Below are the code and all the weights of a small trained network. Each question names an input and a class and asks about switching units off, where a switched-off unit gives its printed mean instead of its output.

import numpy as np


def w(rows, s, z=0):
    codes = np.array(rows[::2]) - 128.0
    scale = np.full(codes.shape[1], s)
    scale[-1] = z or s
    return codes * scale


def norm(h):
    return h / np.sqrt((h * h).mean(-1, keepdims=True) + 1e-5)


def f(y):
    return y / 2 * (1 + np.tanh(0.7978845608 * (y + 0.044715 * y**3)))


def log_softmax(a):
    a = a - a.max(-1, keepdims=True)
    return a - np.log(np.exp(a).sum(-1, keepdims=True))


def net(x, mask):
    res = np.array(x, float).reshape(1, 2) / 4 @ E
    u = 0
    for l in range(2):
        y = f(norm(res) @ A[l][:, :-1].T + A[l][:, -1])
        res = res + np.where(mask[u : u + 8], y, B[l][:, -1]) @ B[l][:, :-1]
        u += 8
    return log_softmax(norm(res)[-1] @ U[:, :-1].T + U[:, -1])


A, B = {}, {}
E = w([
[71,124,255,107,163,153,140,200,39,132,35,160],'x0',
[210,46,140,157,59,104,105,102,137,71,109,142],'x1',
],0.0082)
A[0] = w([
[177,131,41,77,104,134,179,165,161,118,123,146,59],'L0N1',
[206,20,168,81,144,171,142,83,113,85,141,107,240],'L0N2',
[120,152,168,159,200,168,129,143,32,177,62,121,181],'L0N3',
[156,75,112,145,115,91,56,82,165,140,60,145,68],'L0N4',
[178,107,93,121,150,208,255,70,146,143,173,61,254],'L0N5',
[111,149,154,83,206,88,178,133,180,129,187,55,83],'L0N6',
[197,144,34,159,71,190,136,95,164,95,127,163,80],'L0N7',
[103,71,181,135,114,241,68,132,105,116,67,252,114],'L0N8',
],0.0044,0.00077)
B[0] = w([
[149,167,168,159,112,34,220,119,110,128,63,187,152],'L0N1',
[97,194,69,101,142,57,108,161,54,104,144,115,193],'L0N2',
[190,152,78,149,137,89,127,93,184,45,148,115,253],'L0N3',
[34,97,143,209,128,219,138,185,133,214,139,20,169],'L0N4',
[143,199,254,69,121,113,122,147,104,77,126,124,181],'L0N5',
[116,74,127,145,100,164,112,146,45,86,151,112,165],'L0N6',
[99,127,224,68,149,223,144,133,127,192,94,160,214],'L0N7',
[174,152,190,171,165,159,187,103,157,153,163,148,232],'L0N8',
],0.0057,0.005)
A[1] = w([
[170,107,46,105,68,126,140,79,250,166,230,115,165],'L1N1',
[114,143,178,58,140,191,124,148,122,166,23,175,138],'L1N2',
[161,15,148,183,51,116,105,124,95,103,93,116,6],'L1N3',
[133,163,169,106,67,131,146,117,2,165,161,137,105],'L1N4',
[194,148,70,226,166,118,126,165,190,80,229,134,72],'L1N5',
[19,168,100,81,179,96,141,181,114,192,126,167,81],'L1N6',
[154,51,142,52,41,117,103,94,85,152,67,139,55],'L1N7',
[215,25,138,152,83,79,30,172,86,139,177,140,33],'L1N8',
],0.0054,0.0014)
B[1] = w([
[177,110,225,184,230,114,180,181,56,30,41,213,253],'L1N1',
[223,59,100,173,54,64,129,121,168,78,126,93,192],'L1N2',
[64,199,3,52,143,196,70,56,170,177,229,172,201],'L1N3',
[107,64,108,196,102,90,131,188,164,165,81,50,174],'L1N4',
[93,35,105,142,3,104,115,196,139,226,82,23,183],'L1N5',
[133,75,39,98,39,148,58,40,149,166,187,156,204],'L1N6',
[26,146,62,63,130,158,69,144,147,191,168,67,158],'L1N7',
[51,242,76,39,167,119,125,101,115,173,158,94,180],'L1N8',
],0.0059,0.0054)
U = w([
[237,151,250,178,208,96,191,133,98,23,65,204,204],'0',
[66,167,30,38,147,170,51,97,101,163,193,140,138],'1',
[140,28,146,220,31,44,149,222,174,166,69,1,3],'2',
],0.0099,0.0028)

Each question gives the input, the list of numbers given to net, and the class t.
The units are the neurons (one row each of A and B). Each row of codes is followed by its name. A weight is (code - 128) times the scale printed after its matrix; where a second scale follows, it is the last column's (A, B and U).
mask holds one flag per neuron, layer by layer. A switched-off neuron (its flag False) gives its mean, the last column of its row in B, instead of its output. The means were averaged over made-up inputs and are rounded, as every weight is.
A unit's drop is (log p(t) with every unit on - log p(t) with that unit switched off) / (log p(t) with every unit on - log p(t) with every unit switched off).
The circuit of an input: a set's keep is (log p(t) with only the set's units on - log p(t) with every unit switched off) / (log p(t) with every unit on - log p(t) with every unit switched off). Starting from the 12 units with the biggest drops (on a tie, the unit counted first), units are removed one at a time, each time the one whose removal leaves the highest keep (on an exact tie, the one counted first), for as long as the keep stays at least 0.8.
circuit, biggest first: the units of the circuit, biggest drop first
most important unit: the unit with the biggest drop
top k neurons: the k neurons with the biggest drops, biggest first
top k neurons in layer l: the k neurons of layer l with the biggest drops, biggest first
drop of u: that unit's drop, to one decimal
input [1,1], class 2: most important unit -> L1N5
input [2,-3], class 2: top 2 neurons in layer 1 -> [L1N5 L1N3]
input [4,5], class 1: top 2 neurons -> [L0N7 L1N3]
input [-5,6], class 1: top 3 neurons -> [L0N8 L0N3 L1N3]
input [3,1], class 2: top 3 neurons -> [L1N5 L0N7 L0N3]
input [3,0], class 2: top 3 neurons -> [L1N5 L0N3 L0N7]
input [0,1], class 2: top 2 neurons -> [L1N3 L0N3]
input [-7,8], class 1: top 3 neurons in layer 1 -> [L1N3 L1N8 L1N7]
input [-2,-3], class 2: top 2 neurons in layer 1 -> [L1N4 L1N3]
input [-6,6], class 0: top 3 neurons -> [L1N1 L0N6 L0N7]
input [0,4], class 1: top 2 neurons -> [L1N3 L0N5]
input [0,-2], class 2: top 2 neurons -> [L1N5 L0N7]
input [-8,8], class 0: top 3 neurons -> [L1N1 L0N7 L0N6]
input [0,3], class 2: top 2 neurons -> [L0N7 L0N2]
input [-1,4], class 1: circuit, biggest first -> [L1N3]
input [-3,4], class 1: top 3 neurons -> [L0N8 L0N3 L1N7]
input [-4,3], class 0: drop of L1N1 -> 0.5
input [2,1], class 2: drop of L1N5 -> 1.3
input [-7,-1], class 0: drop of L1N1 -> 0.2
input [-4,-3], class 0: top neuron -> [L0N2]
input [-1,7], class 1: drop of L1N3 -> 0.0
